array([[-.02,  .06,  .07, -.15, -.10,  .05, -.02, -.03, -.04,  .00, -.12,
        -.22, -.02, -.16, -.02, -.12],
       [ .17, -.23, -.02, -.12,  .00, -.14, -.01, -.02, -.05, -.29, -.24,
         .44, -.02,  .28, -.04, -.06],
       [ .18, -.26,  .10,  .07, -.11, -.13,  .09,  .39,  .09, -.16,  .07,
         .34,  .39,  .40,  .10,  .20],
       [ .06,  .00,  .15, -.07, -.05,  .07,  .10,  .15,  .11,  .09,  .00,
        -.15,  .17, -.04,  .12,  .11],
       [-.04, -.01,  .07, -.02, -.14,  .00, -.01,  .14,  .00,  .01,  .04,
        -.18,  .15, -.05,  .01, -.01],
       [ .20, -.06,  .26, -.37,  .10,  .14,  .25,  .00,  .26,  .17, -.29,
        -.22,  .05, -.18,  .26,  .23]]) Answer: -.02

array([[ .23,  .12, -.40, -.38,  .18,  .29, -.12, -.42, -.01],
       [ .02, -.29, -.16, -.30,  .16,  .00,  .14, -.06, -.06],
       [-.18, -.39, -.03, -.05, -.12, -.28,  .22,  .10,  .09],
       [ .26, -.03, -.38, -.36,  .23,  .22,  .17, -.33,  .23],
       [ .03,  .13, -.12,  .00, -.10,  .05, -.11, -.13,  .05]]) Answer: -.42

array([[ .25, -.03,  .06, -.35,  .17, -.01,  .06,  .01,  .07, -.25,  .00,
         .08, -.01,  .17,  .01,  .03],
       [-.17,  .10, -.12,  .22,  .01,  .14, -.11,  .06,  .09,  .22, -.07,
        -.07, -.01, -.15,  .03, -.02],
       [ .07, -.15,  .12, -.01, -.22, -.33,  .11, -.19, -.25, -.14,  .12,
         .09,  .09,  .16, -.21,  .05],
       [-.06,  .25, -.27,  .04,  .32,  .34, -.25,  .12,  .35,  .22, -.24,
        -.01,  .02, -.10,  .01,  .02],
       [-.09, -.08,  .12,  .08, -.14,  .02,  .12,  .08, -.11,  .00,  .11,
        -.10, -.11, -.12,  .22, -.08],
       [-.08, -.02,  .06,  .05, -.03,  .13,  .07,  .13,  .00,  .03,  .05,
        -.11, -.13, -.15,  .26, -.08],
       [ .06, -.14,  .17, -.09, -.13, -.11,  .17,  .00, -.16, -.16,  .14,
        -.02, -.06,  .03,  .11, -.04],
       [-.01, -.33,  .39,  .02, -.45, -.31,  .38, -.03, -.45, -.24,  .35,
        -.09, -.14, -.02,  .23, -.10],
       [ .01, -.05,  .08, -.02, -.05, -.02,  .08,  .02, -.06, -.05,  .06,
        -.03, -.05, -.02,  .09, -.03],
       [-.22, -.06,  .01,  .35, -.30, -.16,  .01, -.09, -.20,  .18,  .08,
        -.05,  .04, -.10, -.09, -.01],
       [-.06, -.11,  .21, -.03, -.08,  .16,  .21,  .22, -.07, -.07,  .16,
        -.18, -.25, -.21,  .49, -.15],
       [-.30,  .05, -.06,  .36, -.12,  .15, -.05,  .11,  .00,  .29,  .00,
        -.15, -.08, -.27,  .17, -.08]]) Answer: .01

array([[-.25,  .17, -.20,  .49, -.31, -.01, -.20,  .21,  .13,  .09, -.04],
       [ .02, -.25, -.09, -.12,  .06, -.05, -.02,  .06,  .05,  .40,  .30],
       [-.05, -.23,  .23,  .03, -.07,  .06, -.15, -.10,  .06,  .16, -.20],
       [-.02,  .13, -.35,  .01,  .07, -.10,  .09, -.23,  .25, -.19, -.16],
       [ .18, -.12,  .08, -.21, -.04,  .09, -.10,  .28, -.41,  .22,  .55],
       [-.12,  .29,  .32,  .36,  .00, -.08, -.02,  .32, -.37, -.17, -.08],
       [ .02,  .19,  .27,  .14,  .09,  .02,  .09,  .29, -.05, -.04,  .17],
       [ .07,  .06, -.14, -.18, -.08,  .12,  .06, -.11, -.06, -.18, -.04]]) Answer: .09

array([[ .06,  .21,  .27, -.14,  .05, -.26,  .04, -.32,  .09, -.03, -.01,
         .19, -.03],
       [ .10, -.09,  .23,  .24, -.13,  .30,  .04,  .39,  .00,  .05, -.49,
        -.20, -.12],
       [ .09,  .11,  .31,  .00, -.02, -.05,  .05, -.06,  .07,  .00, -.24,
         .05, -.07],
       [ .10,  .09,  .35,  .06, -.04,  .00,  .04,  .01,  .06,  .00, -.30,
         .01, -.11],
       [ .11,  .04,  .39,  .16, -.08,  .10,  .04,  .16,  .04,  .00, -.39,
        -.08, -.17],
       [-.06, -.05, -.07,  .03,  .03, -.03, -.05, -.01, -.06, -.05,  .22,
        -.04, -.05],
       [-.04, -.10, -.10,  .10, -.01,  .09, -.04,  .14, -.07, -.02,  .09,
        -.11, -.04],
       [ .08,  .15,  .30, -.06,  .01, -.14,  .04, -.17,  .08, -.01, -.15,
         .11, -.05],
       [ .06,  .20,  .28, -.14,  .04, -.24,  .04, -.31,  .09, -.03, -.03,
         .19, -.03]]) Answer: .19

array([[-.28, -.32, -.03, -.12,  .47, -.10, -.33, -.24, -.10],
       [-.11, -.18,  .01, -.06,  .16, -.05, -.15,  .04,  .10],
       [ .14,  .20,  .00,  .08, -.28,  .06,  .19,  .05, -.04],
       [-.15, -.20,  .01, -.05,  .10, -.04, -.16, -.04,  .01],
       [ .00,  .07, -.04,  .01, -.07, -.11,  .07, -.10, -.10],
       [-.05, -.12,  .02, -.04,  .13, -.04, -.09,  .09,  .15],
       [ .05,  .10,  .00,  .05, -.21,  .05,  .10, -.01, -.08],
       [-.11, -.17,  .02, -.05,  .13, -.04, -.14,  .03,  .09],
       [-.04, -.06, -.01, -.06,  .18, -.24, -.03,  .09,  .20],
       [ .12,  .17,  .00,  .06, -.23,  .05,  .16,  .06, -.02],
       [-.12, -.18,  .01, -.05,  .12, -.04, -.14,  .02,  .08],
       [-.02, -.02,  .01,  .02, -.02,  .13, -.04, -.07, -.10]]) Answer: -.24
